Each row has a name. Each question is about the rows just above it.

[-82.1  -3.0 -10.3 -21.4  26.3  19.3  21.5  28.5   1.8  21.2  12.9]  J_423
[ -5.4  39.3  13.9  33.5  -7.3  -1.9  15.3 -20.5 -64.6  15.8  69.8]  J_677
[-12.6  79.8  10.8  72.2 -38.8  48.5   8.5 -38.9 -26.4  46.0  50.7]  J_442
[-12.6  79.8  10.8  72.1 -38.8  48.5   8.5 -42.7 -26.4  -8.7 -22.9]  J_734
[ -7.5  62.3  13.6  32.2 -39.8  35.7  55.8 -60.4  25.8  20.1 -28.8]  J_276
[-82.1  -3.0 -10.3 -21.4  26.3  19.3  21.5  28.5   1.8  23.0  12.9]  J_718
[-46.8  10.4 -23.0  25.0 -12.4 -30.9  -4.3  10.7  67.8  58.8 -64.9]  J_689
The entry that follows [23.0]: => [12.9]
What comes right after [72.1] in the named rows? => [-38.8]

